The symbols move the items like this.
na: Gif->Muv, Tiz->Bul, Tir->Med, Gil->Lon, Som->Kup, Dad->Vel, Bet->Lus, Lif->Zis, Nuf->Tad, Taf->Rop, Sev->Rad, Dis->Sez, Let->Mer, Ber->Fen, Bol->Tol, Bil->Vid, Kor->Mav, Nog->Tuf, Mer->Dok, Vil->Nid, Kon->Lik, Rad->Daf, Tas->Kiv, Fel->Ker, Rek->Fev, Kis->Som, Tel->Gil, Tol->Ved, Lat->Zub, Koz->Guk, Kod->Ruf, Fam->Vog, Ruf->Bok, Sov->Kub, Rop->Nog, Kur->Gup, Tof->Gif, Dob->Fel, Gok->Taz, Tul->Lem, Ren->Sud, Goz->Nin, Lis->Big, Lut->Vuv, Bel->Tik, Zot->Rer, Bir->Fam, Fev->Vuk, Kol->Taf, Suk->Rok, Gul->Lut, Duv->Lat, Gaz->Vil, Lik->Tel, Vel->Nes, Vem->Tas, Dif->Tak, Guk->Lek, Fom->Dak, Dab->Nar, Tad->Rur, Lus->Git, Bep->Kol, Med->Mel, Zer->Zud, Sud->Nuf, Dem->Pib, Sez->Bem, Saz->Bep, Nek->Gur, Nop->Dab, Git->Tir, Muv->Dis, Daf->Goz, Rok->Koz, Zaf->Zer, Vid->Gul, Kib->Kon, Ter->Let, Nid->Bet, Bok->Feg, Sed->Tul, Feg->Lis, Lem->Ked, Vog->Suk, Zir->Sig, Gav->Dob, Fen->Sov, Kiv->Nop, Gur->Kog, Dok->Fom, Nar->Saz, Gan->Kor, Siz->Kis, Pag->Duz, Zud->Zut, Zis->Tiz, Fum->Sev, Taz->Vem, Dak->Gan, Foz->Zaf, Ker->Rap, Lon->Dad, Nes->Pag, Nin->Vup, Ved->Ruz, Ziv->Dem, Ked->Gaz, Ruz->Mut, Tik->Gik, Vuk->Siz, Vav->Bir, Rap->Ren, Luv->Sed, Rer->Kur, Vup->Dif, Zub->Fum, Pib->Ter, Nug->Ber, Fem->Vav, Lek->Zir, Duz->Foz, Kup->Bol, Bem->Gof, Sig->Nek, Til->Nug, Kub->Luv, Vuv->Duv, Gof->Fem, Mut->Kib, Kog->Zot, Rur->Kod, Bul->Rek, Big->Bil, Mel->Gav, Gup->Gok, Niv->Ziv, Zut->Tof, Gik->Til, Tuf->Bel, Mav->Lif, Tak->Niv
ve: Gif->Tof, Tiz->Zis, Tir->Git, Gil->Tel, Som->Kis, Dad->Lon, Bet->Nid, Lif->Mav, Nuf->Sud, Taf->Kol, Sev->Fum, Dis->Muv, Let->Ter, Ber->Nug, Bol->Kup, Bil->Big, Kor->Gan, Nog->Rop, Mer->Let, Vil->Gaz, Kon->Kib, Rad->Sev, Tas->Vem, Fel->Dob, Rek->Bul, Kis->Siz, Tel->Lik, Tol->Bol, Lat->Duv, Koz->Rok, Kod->Rur, Fam->Bir, Ruf->Kod, Sov->Fen, Rop->Taf, Kur->Rer, Tof->Zut, Dob->Gav, Gok->Gup, Tul->Sed, Ren->Rap, Goz->Daf, Lis->Feg, Lut->Gul, Bel->Tuf, Zot->Kog, Bir->Vav, Fev->Rek, Kol->Bep, Suk->Vog, Gul->Vid, Duv->Vuv, Gaz->Ked, Lik->Kon, Vel->Dad, Vem->Taz, Dif->Vup, Guk->Koz, Fom->Dok, Dab->Nop, Tad->Nuf, Lus->Bet, Bep->Saz, Med->Tir, Zer->Zaf, Sud->Ren, Dem->Ziv, Sez->Dis, Saz->Nar, Nek->Sig, Nop->Kiv, Git->Lus, Muv->Gif, Daf->Rad, Rok->Suk, Zaf->Foz, Vid->Bil, Kib->Mut, Ter->Pib, Nid->Vil, Bok->Ruf, Sed->Luv, Feg->Bok, Lem->Tul, Vog->Fam, Zir->Lek, Gav->Mel, Fen->Ber, Kiv->Tas, Gur->Nek, Dok->Mer, Nar->Dab, Gan->Dak, Siz->Vuk, Pag->Nes, Zud->Zer, Zis->Lif, Fum->Zub, Taz->Gok, Dak->Fom, Foz->Duz, Ker->Fel, Lon->Gil, Nes->Vel, Nin->Goz, Ved->Tol, Ziv->Niv, Ked->Lem, Ruz->Ved, Tik->Bel, Vuk->Fev, Vav->Fem, Rap->Ker, Luv->Kub, Rer->Zot, Vup->Nin, Zub->Lat, Pib->Dem, Nug->Til, Fem->Gof, Lek->Guk, Duz->Pag, Kup->Som, Bem->Sez, Sig->Zir, Til->Gik, Kub->Sov, Vuv->Lut, Gof->Bem, Mut->Ruz, Kog->Gur, Rur->Tad, Bul->Tiz, Big->Lis, Mel->Med, Gup->Kur, Niv->Tak, Zut->Zud, Gik->Tik, Tuf->Nog, Mav->Kor, Tak->Dif
vu: Gif->Zaf, Tiz->Gan, Tir->Vil, Gil->Mut, Som->Rek, Dad->Kon, Bet->Lem, Lif->Fom, Nuf->Fel, Taf->Dab, Sev->Vuv, Dis->Zud, Let->Niv, Ber->Bel, Bol->Vuk, Bil->Ruf, Kor->Mer, Nog->Saz, Mer->Ziv, Vil->Sed, Kon->Tol, Rad->Duv, Tas->Kur, Fel->Tir, Rek->Mav, Kis->Bul, Tel->Ruz, Tol->Siz, Lat->Vid, Koz->Bir, Kod->Ren, Fam->Bem, Ruf->Sud, Sov->Gik, Rop->Nar, Kur->Nek, Tof->Foz, Dob->Git, Gok->Kog, Tul->Fen, Ren->Gav, Goz->Zub, Lis->Rur, Lut->Lis, Bel->Kol, Zot->Zir, Bir->Sez, Fev->Lif, Kol->Nop, Suk->Fem, Gul->Feg, Duv->Bil, Gaz->Luv, Lik->Ved, Vel->Lik, Vem->Rer, Dif->Rad, Guk->Fam, Fom->Pib, Dab->Taz, Tad->Ker, Lus->Ked, Bep->Kiv, Med->Nid, Zer->Nes, Sud->Dob, Dem->Vup, Sez->Zut, Saz->Tas, Nek->Koz, Nop->Gok, Git->Gaz, Muv->Zer, Daf->Lat, Rok->Vav, Zaf->Vel, Vid->Bok, Kib->Bol, Ter->Tak, Nid->Tul, Bok->Nuf, Sed->Ber, Feg->Tad, Lem->Sov, Vog->Gof, Zir->Suk, Gav->Lus, Fen->Tik, Kiv->Gup, Gur->Guk, Dok->Dem, Nar->Vem, Gan->Let, Siz->Tiz, Pag->Gil, Zud->Pag, Zis->Dak, Fum->Lut, Taz->Zot, Dak->Ter, Foz->Dad, Ker->Med, Lon->Kib, Nes->Tel, Nin->Fum, Ved->Kis, Ziv->Nin, Ked->Kub, Ruz->Som, Tik->Taf, Vuk->Zis, Vav->Dis, Rap->Mel, Luv->Nug, Rer->Sig, Vup->Sev, Zub->Gul, Pib->Dif, Nug->Tuf, Fem->Muv, Lek->Vog, Duz->Lon, Kup->Fev, Bem->Tof, Sig->Rok, Til->Nog, Kub->Til, Vuv->Big, Gof->Gif, Mut->Kup, Kog->Lek, Rur->Rap, Bul->Kor, Big->Kod, Mel->Bet, Gup->Gur, Niv->Goz, Zut->Duz, Gik->Rop, Tuf->Bep, Mav->Dok, Tak->Daf
de: Gif->Foz, Tiz->Dak, Tir->Gaz, Gil->Ruz, Som->Bul, Dad->Kib, Bet->Tul, Lif->Dok, Nuf->Dob, Taf->Nop, Sev->Lut, Dis->Zer, Let->Tak, Ber->Tuf, Bol->Fev, Bil->Kod, Kor->Let, Nog->Nar, Mer->Niv, Vil->Luv, Kon->Bol, Rad->Vuv, Tas->Rer, Fel->Git, Rek->Kor, Kis->Tiz, Tel->Ved, Tol->Vuk, Lat->Bil, Koz->Vav, Kod->Rap, Fam->Sez, Ruf->Ren, Sov->Tik, Rop->Dab, Kur->Sig, Tof->Duz, Dob->Lus, Gok->Gur, Tul->Ber, Ren->Mel, Goz->Lat, Lis->Tad, Lut->Feg, Bel->Bep, Zot->Lek, Bir->Dis, Fev->Mav, Kol->Kiv, Suk->Gof, Gul->Bok, Duv->Big, Gaz->Kub, Lik->Tol, Vel->Kon, Vem->Zot, Dif->Sev, Guk->Bir, Fom->Dem, Dab->Gok, Tad->Fel, Lus->Lem, Bep->Tas, Med->Vil, Zer->Vel, Sud->Gav, Dem->Nin, Sez->Zud, Saz->Vem, Nek->Rok, Nop->Gup, Git->Ked, Muv->Zaf, Daf->Duv, Rok->Fem, Zaf->Dad, Vid->Ruf, Kib->Kup, Ter->Dif, Nid->Sed, Bok->Sud, Sed->Nug, Feg->Nuf, Lem->Fen, Vog->Bem, Zir->Vog, Gav->Bet, Fen->Bel, Kiv->Kur, Gur->Koz, Dok->Ziv, Nar->Taz, Gan->Ter, Siz->Zis, Pag->Tel, Zud->Nes, Zis->Fom, Fum->Gul, Taz->Kog, Dak->Pib, Foz->Lon, Ker->Tir, Lon->Mut, Nes->Lik, Nin->Zub, Ved->Siz, Ziv->Goz, Ked->Sov, Ruz->Kis, Tik->Kol, Vuk->Lif, Vav->Muv, Rap->Med, Luv->Til, Rer->Zir, Vup->Fum, Zub->Vid, Pib->Vup, Nug->Nog, Fem->Gif, Lek->Fam, Duz->Gil, Kup->Rek, Bem->Zut, Sig->Suk, Til->Rop, Kub->Gik, Vuv->Lis, Gof->Tof, Mut->Som, Kog->Guk, Rur->Ker, Bul->Gan, Big->Rur, Mel->Nid, Gup->Nek, Niv->Daf, Zut->Pag, Gik->Taf, Tuf->Saz, Mav->Mer, Tak->Rad

In the rows, 135 stands for zero.

The rows follow the links: the fewer symbols apart two items are, the more alike their rows tend to be.

Each row is also shifted at random along 7 hidden directions that mean nothing.

Rows with their items:
197 133 135 141 154 161 99 121 140 106 134 128 202 127 145 138 130 122 122 188 156 112 139 145 149 127 106 123 164 150 136 133 135 142 128 102 145 132 148 130 120 141 | Bep
136 151 132 136 138 147 124 148 148 144 133 140 128 146 144 119 135 150 130 133 119 119 120 132 145 137 134 145 135 134 132 152 138 126 150 120 134 152 143 123 138 132 | Lat
172 123 95 141 144 122 127 138 105 89 177 188 126 124 158 147 135 93 117 128 169 110 149 153 132 166 112 146 181 125 127 182 115 137 131 170 154 122 144 195 179 123 | Foz
102 132 132 126 161 126 136 133 114 88 144 159 163 118 136 164 130 127 118 130 138 131 122 138 132 139 122 122 172 149 135 156 118 138 120 159 148 119 159 166 175 139 | Bem
165 134 183 89 142 132 104 131 140 88 130 107 178 168 103 137 139 124 107 85 133 96 71 138 164 132 184 139 193 112 141 158 149 142 138 77 163 158 184 125 122 97 | Gul
156 113 142 129 131 136 160 104 92 99 247 190 145 162 167 149 151 128 135 136 79 94 125 169 163 144 124 138 156 146 159 176 134 176 147 129 148 142 172 168 165 147 | Rur
159 121 149 121 168 142 128 125 145 104 141 132 180 121 139 155 145 128 136 161 132 120 134 133 135 125 128 125 151 135 129 91 125 154 120 138 146 125 154 125 134 137 | Vem
138 156 113 165 117 158 100 144 146 129 153 155 130 77 176 103 135 114 131 206 169 125 198 153 123 131 89 165 145 142 135 104 147 118 129 179 134 141 104 141 125 138 | Tak
184 151 181 100 130 143 89 131 153 93 182 94 110 178 155 113 144 89 110 159 158 86 183 110 145 141 176 135 115 154 137 61 136 133 121 38 135 140 188 105 75 152 | Bol
156 145 110 143 140 147 151 140 124 155 190 177 73 141 170 121 151 142 139 147 106 130 147 142 139 152 125 153 104 143 140 132 135 146 154 149 121 152 141 131 153 148 | Lut
110 128 148 131 139 141 126 136 126 101 112 119 211 134 122 159 116 139 115 143 139 126 108 132 138 133 120 107 184 144 127 161 132 130 117 113 155 122 146 149 143 133 | Bir
170 133 136 123 135 117 123 127 122 128 129 113 64 137 114 135 130 98 139 128 190 158 180 133 132 134 177 133 118 142 133 90 151 136 122 117 131 128 141 139 104 135 | Koz
190 144 115 137 167 129 117 134 114 125 177 176 49 111 148 134 150 101 162 156 161 138 184 152 144 119 145 155 117 144 137 87 148 145 142 177 121 144 153 145 144 143 | Nid
155 140 144 137 161 154 116 134 133 112 171 158 146 101 161 140 150 125 152 193 125 117 161 145 142 111 112 140 138 146 133 72 142 150 130 164 131 142 148 124 135 148 | Lus
112 141 150 135 107 137 166 135 160 166 142 107 105 148 152 118 132 155 137 138 109 149 161 112 121 147 139 131 79 149 132 103 124 128 130 111 119 126 117 112 110 161 | Kib
68 155 62 174 160 124 108 143 136 127 149 210 65 65 173 114 135 115 141 172 178 130 204 167 120 129 93 180 157 143 140 149 140 120 140 231 143 140 114 181 183 126 | Daf
158 138 184 93 133 123 97 123 127 60 195 137 111 108 141 125 165 66 113 134 177 107 174 145 135 130 176 165 160 122 151 53 148 151 113 149 146 144 169 139 108 114 | Mer
184 126 148 136 114 146 124 120 120 129 160 127 181 174 129 131 132 132 130 132 123 106 110 157 161 135 139 134 163 131 150 187 149 143 149 88 148 148 147 140 122 127 | Tad
106 132 157 114 116 110 172 128 150 142 113 103 111 133 112 134 126 147 133 80 130 165 125 126 123 141 169 139 123 129 137 139 124 124 126 144 137 122 120 138 133 131 | Tel
170 142 113 154 103 121 121 139 110 133 179 165 94 177 151 116 121 111 139 108 147 105 154 149 157 148 133 147 138 135 142 221 136 119 161 110 136 140 142 181 147 141 | Ziv
101 152 140 162 111 177 126 151 163 143 131 135 214 104 173 116 125 169 129 197 101 113 135 134 133 130 70 136 149 143 126 137 133 119 133 143 137 140 106 120 132 147 | Nin
18 123 152 116 164 91 150 135 162 124 137 159 81 150 147 145 170 127 137 87 127 128 154 93 119 137 163 131 84 120 136 79 112 161 129 139 126 125 160 132 139 134 | Zer
231 166 144 120 127 159 104 150 142 135 120 102 127 132 123 110 122 128 122 136 157 138 120 141 147 136 152 154 148 139 134 139 148 106 144 115 130 153 140 114 118 129 | Zub
207 135 141 123 152 139 126 136 109 112 148 146 139 129 121 150 129 125 149 127 135 130 110 154 159 121 142 136 168 133 129 151 144 138 141 149 141 143 156 149 153 131 | Vil
164 127 118 148 161 152 118 132 145 127 127 140 188 128 149 146 135 134 138 180 141 117 139 136 136 131 101 123 151 141 125 131 125 140 131 130 143 127 138 132 138 140 | Kiv
159 147 133 123 120 146 164 154 110 148 143 125 150 139 124 143 131 151 124 118 106 155 93 137 119 159 139 139 143 139 137 167 121 113 136 167 127 133 131 131 170 142 | Tiz
111 159 158 112 150 134 114 140 164 123 115 119 111 108 127 118 142 136 129 125 143 138 136 129 136 118 160 156 134 134 141 94 144 125 133 146 134 151 146 111 125 125 | Fum
82 124 128 144 153 119 107 119 153 130 76 134 145 120 110 135 133 133 132 126 178 144 135 142 144 114 142 131 157 123 142 142 157 149 133 121 151 142 129 139 117 104 | Tik
144 115 142 140 123 130 151 139 144 164 111 106 141 176 120 144 129 148 151 123 126 138 127 114 137 138 147 111 112 123 116 128 136 141 136 89 134 128 126 121 108 136 | Gur
141 132 69 177 142 123 89 154 135 170 67 158 93 139 114 122 122 117 149 131 211 138 151 146 143 132 130 145 156 105 118 182 166 124 157 132 143 151 107 157 128 94 | Luv
94 128 106 166 136 134 116 142 130 136 136 154 142 166 156 140 125 127 133 166 151 109 165 122 137 142 106 110 132 147 122 155 133 138 133 89 140 126 140 153 131 149 | Fam
192 147 147 137 136 147 90 130 139 127 122 110 161 136 120 124 128 117 145 160 162 121 144 147 152 108 142 141 152 140 143 133 153 122 140 114 137 145 144 124 110 134 | Gav
59 136 139 137 149 140 115 141 173 148 117 141 138 132 145 117 163 146 128 149 129 114 139 121 128 130 137 148 125 114 137 85 150 152 137 124 139 158 136 100 112 111 | Vid
108 130 148 130 132 135 126 135 144 127 68 89 179 101 98 148 116 137 127 144 169 163 128 134 120 124 142 121 170 132 125 111 147 124 108 140 149 124 114 129 116 118 | Rok
71 131 155 121 150 142 131 129 161 127 124 136 160 99 133 131 162 145 124 147 125 132 124 140 124 125 141 153 153 116 144 78 150 157 125 162 147 152 132 105 125 105 | Big
188 115 159 106 133 119 129 119 103 79 149 115 151 156 103 162 117 103 123 104 160 123 118 148 154 136 170 118 191 134 130 156 143 142 118 97 163 125 167 167 131 122 | Guk

From each start, follow one symbol. Which item do you reach?
Answer with the item's name.
start 102 133 100 165 119 127 130 160 165 181 83 132 125 150 142 119 134 139 135 129 163 140 149 108 114 155 118 133 106 110 117 151 123 118 142 126 126 128 97 132 122 124
de -> Gil
start 68 140 154 152 116 129 71 143 176 119 144 139 145 180 166 102 147 108 129 152 156 58 181 108 153 122 131 137 125 119 134 121 146 138 142 52 144 150 153 131 83 126
ve -> Tak
start 146 132 114 154 110 139 141 150 149 161 109 127 143 136 144 123 128 138 129 135 153 141 142 123 118 158 114 135 128 119 119 152 123 119 134 135 133 125 99 139 127 129
de -> Lik
start 53 129 103 169 130 132 123 134 159 180 94 145 139 128 132 116 145 151 143 149 148 138 146 144 122 127 122 152 132 115 145 145 154 139 147 150 139 150 99 125 124 109
na -> Ruf
start 175 129 133 129 126 134 118 128 122 131 152 140 136 168 125 127 139 121 125 115 142 112 115 152 153 144 155 146 160 120 146 173 151 144 151 101 148 154 151 140 127 112
de -> Nuf
start 182 161 162 108 119 132 118 137 159 150 131 74 54 162 127 102 132 112 128 130 168 150 183 108 126 139 193 144 73 154 140 67 140 111 130 77 113 137 148 94 76 154
de -> Vuk
start 176 124 140 116 161 117 156 125 132 137 137 127 96 139 119 153 142 128 154 112 135 156 137 130 134 131 166 131 110 135 132 104 126 145 133 147 127 124 147 130 138 142
na -> Taz
start 109 115 147 132 134 117 158 128 126 145 104 137 149 165 101 154 126 164 143 74 111 146 76 136 160 127 153 114 149 118 133 192 146 155 149 107 145 142 139 146 143 116
ve -> Ber
start 119 109 95 162 153 127 115 138 137 126 128 161 152 138 146 148 136 115 143 164 165 103 161 140 132 139 111 129 167 115 113 138 136 147 129 135 158 127 128 160 139 116
na -> Rer
start 232 138 146 138 81 157 169 144 135 173 152 98 132 172 148 118 120 150 131 132 114 149 133 119 135 167 129 124 92 141 122 152 120 119 141 89 116 125 110 120 107 162
na -> Dad
start 64 121 148 118 129 109 183 120 133 108 148 139 146 123 129 153 123 153 126 87 101 140 113 144 129 142 142 135 166 138 139 175 115 136 122 166 158 116 136 170 175 132
de -> Bol
start 148 140 138 139 110 163 143 161 123 150 152 124 204 191 147 139 128 158 117 141 87 102 88 118 136 164 113 116 144 136 125 189 118 119 145 89 135 136 145 124 147 149
ve -> Tiz
start 167 124 147 150 138 165 154 140 124 146 229 184 117 167 201 140 163 149 159 192 66 99 159 118 159 140 97 113 74 148 122 74 133 182 148 96 111 146 158 113 120 177
na -> Ked
